Here is a tiny trained network, its code and every weight. The questions are about switching its units off for an input and a class, where a switched-off unit gives its printed mean instead of its output.

import numpy as np


def w(rows, s, z=0):
    codes = np.array(rows[::2]) - 128.0
    scale = np.full(codes.shape[1], s)
    scale[-1] = z or s
    return codes * scale


def f(y):
    return y / 2 * (1 + np.tanh(0.7978845608 * (y + 0.044715 * y**3)))


def log_softmax(a):
    a = a - a.max(-1, keepdims=True)
    return a - np.log(np.exp(a).sum(-1, keepdims=True))


def net(x, mask):
    res = np.array(x, float).reshape(1, 3) / 4 @ E
    y = f(res @ A[0][:, :-1].T + A[0][:, -1])
    res = res + np.where(mask, y, B[0][:, -1]) @ B[0][:, :-1]
    return log_softmax(res[-1] @ U[:, :-1].T + U[:, -1])


A, B = {}, {}
E = w([
[51,158,17],'x0',
[8,2,139],'x1',
[11,217,189],'x2',
],0.008)
A[0] = w([
[108,147,252,77],'N1',
[158,118,143,227],'N2',
[37,42,92,226],'N3',
[132,127,165,2],'N4',
[91,41,162,23],'N5',
[79,159,54,192],'N6',
[91,162,138,72],'N7',
[105,139,66,187],'N8',
[108,141,54,140],'N9',
[79,179,120,79],'N10',
[133,127,169,175],'N11',
[93,41,149,116],'N12',
[210,58,169,64],'N13',
[152,177,77,203],'N14',
[135,98,78,81],'N15',
[143,179,97,144],'N16',
[190,189,159,139],'N17',
[157,121,62,48],'N18',
[147,113,186,195],'N19',
[102,155,155,36],'N20',
[182,132,63,36],'N21',
[149,79,64,46],'N22',
[146,161,135,13],'N23',
[181,158,168,178],'N24',
[104,165,154,36],'N25',
[126,177,62,25],'N26',
[192,61,157,74],'N27',
[119,120,131,237],'N28',
[114,170,189,54],'N29',
[98,75,138,88],'N30',
[152,189,104,74],'N31',
[81,108,138,24],'N32',
[146,102,15,72],'N33',
[132,132,125,24],'N34',
[176,90,184,148],'N35',
[159,194,81,106],'N36',
[117,158,226,93],'N37',
[114,149,143,7],'N38',
[182,176,154,60],'N39',
[187,203,125,21],'N40',
[47,201,87,68],'N41',
[181,108,97,43],'N42',
[129,72,139,168],'N43',
],0.017,0.0054)
B[0] = w([
[190,234,87,188],'N1',
[144,120,161,163],'N2',
[59,150,173,253],'N3',
[177,192,146,126],'N4',
[8,187,117,185],'N5',
[206,201,188,193],'N6',
[126,143,48,153],'N7',
[183,206,254,172],'N8',
[213,230,226,168],'N9',
[147,167,22,167],'N10',
[168,134,162,152],'N11',
[45,160,148,199],'N12',
[160,246,82,188],'N13',
[60,108,197,176],'N14',
[147,186,89,147],'N15',
[66,133,177,160],'N16',
[31,113,152,186],'N17',
[130,185,91,150],'N18',
[195,167,221,171],'N19',
[118,183,25,142],'N20',
[135,170,104,161],'N21',
[131,159,37,161],'N22',
[73,195,105,131],'N23',
[63,156,200,177],'N24',
[112,155,36,144],'N25',
[91,226,171,152],'N26',
[146,217,75,178],'N27',
[152,117,212,159],'N28',
[145,165,57,156],'N29',
[25,164,146,167],'N30',
[43,157,140,158],'N31',
[56,197,88,152],'N32',
[184,255,68,175],'N33',
[102,115,69,118],'N34',
[188,225,159,177],'N35',
[40,103,147,172],'N36',
[203,208,86,175],'N37',
[134,204,47,126],'N38',
[49,163,128,163],'N39',
[49,148,107,173],'N40',
[196,222,74,195],'N41',
[91,152,22,155],'N42',
[110,119,133,169],'N43',
],0.0084,0.016)
U = w([
[29,112,159,59],'0',
[143,147,45,170],'1',
[156,144,181,146],'2',
[131,91,254,208],'3',
[165,26,65,2],'4',
[157,47,40,2],'5',
],0.016,0.0087)

Each question gives the input, the list of numbers given to net, and the class t.
The units are the neurons (one row each of A and B). Each row of codes is followed by its name. A weight is (code - 128) times the scale printed after its matrix; where a second scale follows, it is the last column's (A, B and U).
mask holds one flag per neuron, in row order. A switched-off neuron (its flag False) gives its mean, the last column of its row in B, instead of its output. The means were averaged over made-up inputs and are rounded, as every weight is.
A unit's drop is (log p(t) with every unit on - log p(t) with that unit switched off) / (log p(t) with every unit on - log p(t) with every unit switched off).
The circuit of an input: a set's keep is (log p(t) with only the set's units on - log p(t) with every unit switched off) / (log p(t) with every unit on - log p(t) with every unit switched off). Starting from the 12 units with the biggest drops (on a tie, the unit counted first), units are removed one at a time, each time the one whose removal leaves the highest keep (on an exact tie, the one counted first), for as long as the keep stays at least 0.8.
circuit, biggest first: the units of the circuit, biggest drop first
unit that matters most: the unit with the biggest drop
k most important neurons: the k neurons with the biggest drops, biggest first
drop when u is switched off: that unit's drop, to one decimal
input [7,0,6], class 2: circuit, biggest first	[N6]
input [7,-7,-7], class 0: 2 most important neurons	[N14; N36]
input [-8,8,-4], class 0: 3 most important neurons	[N5; N12; N30]
input [8,6,-1], class 2: 2 most important neurons	[N6; N9]
input [-8,-8,4], class 0: 3 most important neurons	[N17; N40; N39]
input [-5,-6,8], class 1: 2 most important neurons	[N37; N1]
input [7,-8,-8], class 0: 3 most important neurons	[N14; N36; N16]
input [-6,6,-6], class 0: 4 most important neurons	[N5; N12; N30; N41]
input [8,1,-5], class 2: 2 most important neurons	[N8; N9]
input [1,-2,4], class 1: drop when N19 is switched off	0.2
input [5,-2,-2], class 2: drop when N33 is switched off	0.1
input [8,-2,-2], class 2: drop when N43 is switched off	0.0
input [2,4,-4], class 0: 2 most important neurons	[N3; N41]
input [-6,-7,-2], class 0: unit that matters most	N17
